Each row has a name. Each question is about the rows just above it.

Columns, left to right: S F Q P
Bagu: [ 32 -65  24  32]
viv: [30 -4 15 22]
taku: [30 -4 24 32]
vedit: [ -3 -79  20 -13]
zop: [115 115 -57 115]
ridib: [ 77 -27 -57  -5]
Whose row is [30 -4 24 32]? => taku
[-4 15] with +1 step of 1 on every entry: => [-3 16]
Shift each entry of [20] by +1 times 1: => [21]
Which column holds this, read top down? [24 15] => Q
Move every entry of [115 115 -57] by +1 step of 1. => [116 116 -56]
The value that zop holds more than once: => [115]

Columns, left to right: E R H V Y K G Z B U
vedit: [ -53  -74  -30  -58   27   17  104 -110   25    6]
guki: [ 95 104  12  23 -91  94 -10 -80 -31  -9]
zop: [ 29 -68  99 -73   1 -47   1 110  25  43]
mino: [ 50 -62  42 -21  91  82  98 -76  14  33]
taku: [ 26  37 -65 108 -52  79 -94  14  76 -54]
Koga: [-90 104  61 -18  70  99   4  -7  35   9]
rem: [101 -79 -92  81  42 -57  30  -2 102 105]
The value that zop holds more than once: => [1]
Which column holds this, read top down? [104 -10   1  98 -94] => G
Which column holds this, read top down? [-73 -21] => V
What are the next 2 entries after [ 29 -68  99 -73   1 -47]? => [  1 110]

Columns, left to right: D X M N J L W A T
mino: [-68 109  12   5  89  87 -10 -30 -22]
viv: [  9 -13 -62  28 -49  28  28  28 -27]
Bagu: [-31  89  48  10  60  -6   7   7  -9]
guki: [-30 112  41 -95  82 116  62 -49  38]
Koga: [-68 109  12   5  89  87  17 -30 -22]
rem: [  20    1   54 -108   29   19   46    7   73]
The value that viv holds more than once: => [28]
[-62  48  41  12] is in which column, read top down? => M
Move every entry of [109  12   5] by +1 step of 1. => [110  13   6]

Columns, left to right: reke Rorid gofes kalu Vava fil
nepe: [-59  21  37 -56 -16  27]
vumob: [-59  21  92  64 -18 -13]
Koga: [-59  21  37 -56 -57  27]
vedit: [ 42 -83  92  -9  51 -49]
[37 92 37] is in which column, read top down? => gofes
[-9] with -1 step of 1 on every entry: => [-10]
Whose row is [-59  21  37 -56 -16  27]? => nepe
Move every entry of [ 21  37 -56 -57] by +1 step of 1. => [ 22  38 -55 -56]

Columns, left to right: Nokib fifid Menof pem
rem: [  4 -17   9 -66]
zop: [  4 -17 -57 -66]
Bagu: [  7 -21 -24  64]
Koga: [-13 -13  67 -13]
[67] with -1 step of 1 on every entry: => [66]
Shift each entry of [-17] by -1 times 1: => [-18]
Whose row is [  7 -21 -24  64]? => Bagu
Move every entry of [-17 -57] by -1 step of 1. => [-18 -58]
Repeated in Koga: => [-13]

Columns, left to right: zun zemi nedet sezav fakad nas tus pil sela lifes
vumob: [-39  -7 -33  60 -73  83 -13  39  94  76]
ridib: [ -39   -7  -33   60  -73  -95 -100   57 -109  -72]
nepe: [-39  -7  -1  60 -73  83 -13  39  94  76]
Whose row is [-39  -7 -33  60 -73  83 -13  39  94  76]? => vumob
Move every entry of [ -7 -33  60] by -1 step of 1. => [ -8 -34  59]

Columns, left to right: gozo gopeg zalof Nefol
guki: [-64  43 -54 -37]
Bagu: [ 91  -3  74 -17]
nepe: [75 29 -4 14]
Koga: [ 17  -4  43 -17]
ridib: [-64  43 -54 -47]
mino: [ 39 -12 -12 -12]
rem: [91 -3 74 54]
Whose row is [ 91  -3  74 -17]? => Bagu
Shift each entry of [75 29] by +1 times 1: => [76 30]
Repeated in mino: => [-12]
[-64  43 -54 -47] is in which row? => ridib
Which column holds [29 -4] top down? => gopeg

Columns, left to right: bod kepu tolo biku posib nono peger
viv: [-15 -79 118   9  28 -83 103]
taku: [  4  61  50  25 -52  67 -38]
vedit: [  10  100    7 -102  -71    6  -23]
guki: [-108  -10  -10   54   62  -10   23]
nepe: [-37  56 -15 -75 -79 -69 -65]
mino: [-109 -109   75  -94 -109 -109   73]
ridib: [ 78  77 -94 -64  37 -84  47]
zop: [-108  -10  -26   54   62 -108 -108]
Shift each entry of [-10  54] by -1 times 1: => [-11  53]
The value that zop holds more than once: => [-108]
Give the next 2 entries after [-109   75  -94 -109]. => [-109   73]
Repeated in guki: => [-10]
[ -15    4   10 -108  -37 -109   78] is in which column, read top down? => bod
Which column holds [ 67   6 -10] top down? => nono
Which value appears more than once in mino? => [-109]

Columns, left to right: zuru lusi vofo sibu
Bagu: [ 38 -74 102 -99]
nepe: [-61 -78 -61 -34]
vumob: [-101  -30  -28  -57]
[102 -61] is in which column, read top down? => vofo
Repeated in nepe: => [-61]

